Here is a tiny trained network, its code and every weight. The questions are about switching its units off for an input and a class, where a switched-off unit gives its printed mean instead of its output.

import numpy as np


def w(rows, s, z=0):
    codes = np.array(rows[::2]) - 128.0
    scale = np.full(codes.shape[1], s)
    scale[-1] = z or s
    return codes * scale


def norm(h):
    return h / np.sqrt((h * h).mean(-1, keepdims=True) + 1e-5)


def f(y):
    return y / 2 * (1 + np.tanh(0.7978845608 * (y + 0.044715 * y**3)))


def log_softmax(a):
    a = a - a.max(-1, keepdims=True)
    return a - np.log(np.exp(a).sum(-1, keepdims=True))


def net(x, mask):
    res = np.array(x, float).reshape(1, 8) / 4 @ E
    u = 0
    for l in range(2):
        y = f(norm(res) @ A[l][:, :-1].T + A[l][:, -1])
        res = res + np.where(mask[u : u + 7], y, B[l][:, -1]) @ B[l][:, :-1]
        u += 7
    return log_softmax(norm(res)[-1] @ U[:, :-1].T + U[:, -1])


A, B = {}, {}
E = w([
[128,124,131,128,130,129,124,130,129,124],'x0',
[128,128,128,128,128,128,132,130,128,128],'x1',
[129,128,128,127,127,128,129,128,127,128],'x2',
[82,154,254,98,145,141,150,109,84,125],'x3',
[15,32,91,161,118,166,125,134,50,124],'x4',
[130,126,129,129,131,129,129,132,126,124],'x5',
[129,128,129,129,134,130,126,134,127,126],'x6',
[132,197,131,161,52,254,131,154,164,114],'x7',
],0.0091)
A[0] = w([
[204,117,28,135,116,48,113,143,170,158,183],'0.n1',
[202,219,140,89,82,223,108,108,198,124,41],'0.n2',
[208,120,143,98,204,2,144,97,163,148,169],'0.n3',
[74,30,104,95,154,110,114,121,64,112,85],'0.n4',
[117,115,35,225,87,131,106,146,137,94,35],'0.n5',
[77,107,137,218,71,184,170,146,115,160,3],'0.n6',
[60,70,77,119,183,66,95,65,85,160,2],'0.n7',
],0.0062,0.0031)
B[0] = w([
[50,151,106,215,161,89,71,141,115,31,234],'0.n1',
[119,27,108,192,150,1,202,145,96,177,224],'0.n2',
[72,130,80,79,120,238,49,60,91,94,255],'0.n3',
[198,198,141,177,110,82,167,174,197,178,210],'0.n4',
[221,94,141,40,114,146,176,172,168,181,187],'0.n5',
[143,166,116,116,182,135,11,124,92,87,163],'0.n6',
[210,168,150,180,62,109,207,143,182,123,196],'0.n7',
],0.0069,0.0067)
A[1] = w([
[147,103,34,131,117,210,64,142,121,121,40],'1.n1',
[131,138,254,153,115,85,201,115,99,181,56],'1.n2',
[155,98,82,162,136,64,144,122,151,113,4],'1.n3',
[46,158,203,129,126,196,66,105,61,92,137],'1.n4',
[116,70,129,128,134,116,89,124,100,149,104],'1.n5',
[117,146,192,14,132,141,133,54,101,122,42],'1.n6',
[111,137,121,98,148,91,88,65,120,99,151],'1.n7',
],0.0082,0.0033)
B[1] = w([
[100,148,243,44,149,143,135,67,81,160,208],'1.n1',
[46,183,113,75,200,178,9,52,116,1,254],'1.n2',
[145,133,162,165,106,152,192,147,118,190,198],'1.n3',
[199,104,51,203,120,30,184,165,196,148,244],'1.n4',
[123,175,140,115,145,142,112,134,197,163,129],'1.n5',
[172,44,139,79,34,177,150,184,94,226,210],'1.n6',
[84,145,205,85,116,201,146,159,117,120,190],'1.n7',
],0.0082,0.0068)
U = w([
[80,166,128,108,191,120,63,45,132,17,255],'0',
[181,119,83,247,131,74,195,164,150,162,78],'1',
[163,85,153,27,106,187,135,146,108,217,99],'2',
],0.013,0.00078)

Each question gives the input, the list of numbers given to net, and the class t.
The units are the neurons (one row each of A and B). Each row of codes is followed by its name. A weight is (code - 128) times the scale printed after its matrix; where a second scale follows, it is the last column's (A, B and U).
mask holds one flag per neuron, layer by layer. A switched-off neuron (its flag False) gives its mean, the last column of its row in B, instead of its output. The means were averaged over made-up inputs and are rounded, as every weight is.
A unit's drop is (log p(t) with every unit on - log p(t) with that unit switched off) / (log p(t) with every unit on - log p(t) with every unit switched off).
unit that matters most: the unit with the biggest drop
k most important neurons: the k neurons with the biggest drops, biggest first
top k neurons in layer l: the k neurons of layer l with the biggest drops, biggest first
drop when u is switched off: that unit's drop, to one decimal
input [6,-2,-3,-6,0,-7,-8,-7], class 0: 4 most important neurons	0.n3, 0.n1, 0.n2, 1.n4
input [6,-2,7,-4,-7,2,-4,-7], class 0: unit that matters most	0.n1
input [-8,1,-2,-6,6,6,3,1], class 2: 2 most important neurons	1.n1, 0.n2
input [-3,2,-3,1,-4,-6,1,-7], class 2: 3 most important neurons	1.n6, 1.n2, 0.n3
input [6,-4,1,-7,-6,6,-4,0], class 0: top 3 neurons in layer 0	0.n3, 0.n1, 0.n4
input [-6,4,5,-6,6,2,-8,6], class 2: 2 most important neurons	1.n2, 0.n5
input [6,7,-7,-3,0,-7,-8,-4], class 0: top 3 neurons in layer 0	0.n3, 0.n1, 0.n2
input [-5,-6,7,0,0,-6,-3,8], class 1: top 2 neurons in layer 1	1.n2, 1.n6
input [-6,-1,7,-5,4,2,7,1], class 2: top 3 neurons in layer 1	1.n1, 1.n4, 1.n2
input [8,-5,-5,-5,1,1,4,6], class 2: 2 most important neurons	1.n1, 0.n4
input [5,8,6,2,5,-6,-4,6], class 1: top 2 neurons in layer 1	1.n4, 1.n2
input [-1,-3,3,4,0,-1,6,-1], class 2: top 2 neurons in layer 1	1.n6, 1.n2
input [0,0,-4,6,-2,-4,3,-7], class 2: 2 most important neurons	1.n6, 0.n3
input [7,-8,3,-5,-7,4,-6,-8], class 0: most important neuron	0.n1
input [-5,2,2,1,4,-3,0,2], class 1: 2 most important neurons	1.n4, 1.n2
input [5,-3,8,7,-1,-7,-1,-2], class 2: top 2 neurons in layer 0	0.n1, 0.n2
input [3,0,2,7,6,-2,5,1], class 1: top 2 neurons in layer 0	0.n2, 0.n6
input [-5,6,2,5,4,0,-5,4], class 1: drop when 1.n4 is switched off	1.1
input [-6,0,-4,8,6,8,-7,4], class 1: drop when 0.n4 is switched off	0.0
input [-1,-1,-7,3,-8,-4,-1,-2], class 2: drop when 0.n3 is switched off	2.0
input [-7,8,7,2,-4,3,4,5], class 0: most important neuron	1.n2
